Below is a small trained network, with its code and all its weights. Each question gives an input and a class and asks what happens when units are switched off, that is, made to give their printed mean instead of their output.

import numpy as np


def w(rows, s, z=0):
    codes = np.array(rows[::2]) - 128.0
    scale = np.full(codes.shape[1], s)
    scale[-1] = z or s
    return codes * scale


def norm(h):
    return h / np.sqrt((h * h).mean(-1, keepdims=True) + 1e-5)


def f(y):
    return y / 2 * (1 + np.tanh(0.7978845608 * (y + 0.044715 * y**3)))


def log_softmax(a):
    a = a - a.max(-1, keepdims=True)
    return a - np.log(np.exp(a).sum(-1, keepdims=True))


def net(x, mask):
    res = np.array(x, float).reshape(1, 5) / 4 @ E
    u = 0
    for l in range(2):
        y = f(norm(res) @ A[l][:, :-1].T + A[l][:, -1])
        res = res + np.where(mask[u : u + 4], y, B[l][:, -1]) @ B[l][:, :-1]
        u += 4
    return log_softmax(norm(res)[-1] @ U[:, :-1].T + U[:, -1])


A, B = {}, {}
E = w([
[244,128,170,38,64,195,107],'x0',
[125,90,29,110,140,115,74],'x1',
[42,10,254,139,129,185,36],'x2',
[110,44,7,127,92,252,225],'x3',
[36,158,220,36,222,159,241],'x4',
],0.0052)
A[0] = w([
[66,94,38,153,48,238,205,110],'0.n0',
[126,252,98,111,199,124,140,189],'0.n1',
[255,115,167,17,82,201,94,4],'0.n2',
[166,71,51,171,100,54,88,116],'0.n3',
],0.0082,0.0026)
B[0] = w([
[156,197,132,64,162,69,71,255],'0.n0',
[131,149,107,103,99,156,158,219],'0.n1',
[120,149,113,155,244,116,137,220],'0.n2',
[188,109,63,145,142,111,198,194],'0.n3',
],0.011,0.0063)
A[1] = w([
[55,172,157,192,134,3,65,206],'1.n0',
[236,88,111,204,122,166,52,12],'1.n1',
[186,193,74,103,36,82,125,38],'1.n2',
[69,14,168,155,114,192,39,255],'1.n3',
],0.0067,0.0037)
B[1] = w([
[200,150,110,94,190,21,98,253],'1.n0',
[140,118,44,139,126,114,153,168],'1.n1',
[150,122,151,85,104,157,103,218],'1.n2',
[180,160,73,73,19,236,248,217],'1.n3',
],0.011,0.0033)
U = w([
[157,151,121,85,150,56,70,229],'0',
[161,155,74,105,82,162,173,252],'1',
[118,120,79,166,151,130,204,251],'2',
[122,152,85,175,254,89,139,131],'3',
[138,168,97,175,148,112,156,189],'4',
[125,95,128,147,87,129,111,4],'5',
[44,121,128,232,63,154,93,4],'6',
],0.0086,0.004)

Each question gives the input, the list of numbers given to net, and the class t.
The units are the neurons (one row each of A and B). Each row of codes is followed by its name. A weight is (code - 128) times the scale printed after its matrix; where a second scale follows, it is the last column's (A, B and U).
mask holds one flag per neuron, layer by layer. A switched-off neuron (its flag False) gives its mean, the last column of its row in B, instead of its output. The means were averaged over made-up inputs and are rounded, as every weight is.
A unit's drop is (log p(t) with every unit on - log p(t) with that unit switched off) / (log p(t) with every unit on - log p(t) with every unit switched off).
The circuit of an input: a set's keep is (log p(t) with only the set's units on - log p(t) with every unit switched off) / (log p(t) with every unit on - log p(t) with every unit switched off). Starting from all 8 units, units are removed one at a time, each time the one whose removal leaves the highest keep (on an exact tie, the one counted first), for as long as the keep stays at least 0.8.
circuit, biggest first: the units of the circuit, biggest drop first
top k neurons: the k neurons with the biggest drops, biggest first
k most important neurons of layer l: the k neurons of layer l with the biggest drops, biggest first
drop of u: that unit's drop, to one decimal
input [-1,6,8,-2,-6], class 1: circuit, biggest first -> 1.n3
input [0,-6,-1,-2,-6], class 2: top 4 neurons -> 0.n0; 0.n3; 1.n1; 1.n0
input [8,2,7,3,-1], class 3: top 3 neurons -> 0.n2; 1.n2; 0.n1
input [1,-2,6,6,1], class 0: 2 most important neurons of layer 0 -> 0.n0; 0.n1
input [7,4,-6,6,-5], class 3: circuit, biggest first -> 0.n2; 1.n3
input [-4,7,-8,-7,2], class 1: circuit, biggest first -> 0.n1; 0.n2
input [6,-4,-7,8,0], class 0: 2 most important neurons of layer 0 -> 0.n0; 0.n3
input [-5,-6,7,5,6], class 1: circuit, biggest first -> 1.n3; 0.n2
input [-3,-8,7,8,-7], class 0: top 2 neurons -> 0.n0; 1.n0
input [-2,-6,-1,0,-6], class 2: top 3 neurons -> 0.n0; 0.n3; 1.n0
input [2,2,2,1,-4], class 2: top 3 neurons -> 0.n3; 1.n0; 0.n0
input [-6,-4,6,-5,-2], class 1: top 4 neurons -> 1.n3; 0.n0; 0.n2; 0.n3
input [8,-7,6,-1,-1], class 3: top 3 neurons -> 0.n2; 0.n1; 1.n2
input [-1,-4,-4,4,4], class 0: circuit, biggest first -> 0.n0
input [6,1,-4,4,4], class 3: 2 most important neurons of layer 1 -> 1.n3; 1.n2
input [4,4,6,-4,-5], class 1: top 2 neurons -> 0.n0; 1.n3
input [7,-4,5,-4,-6], class 3: drop of 0.n2 -> 1.6
input [4,1,8,1,-5], class 1: drop of 1.n3 -> 1.0
input [8,-3,3,1,-3], class 3: drop of 0.n2 -> 1.4
input [8,7,3,2,-4], class 3: circuit, biggest first -> 0.n2
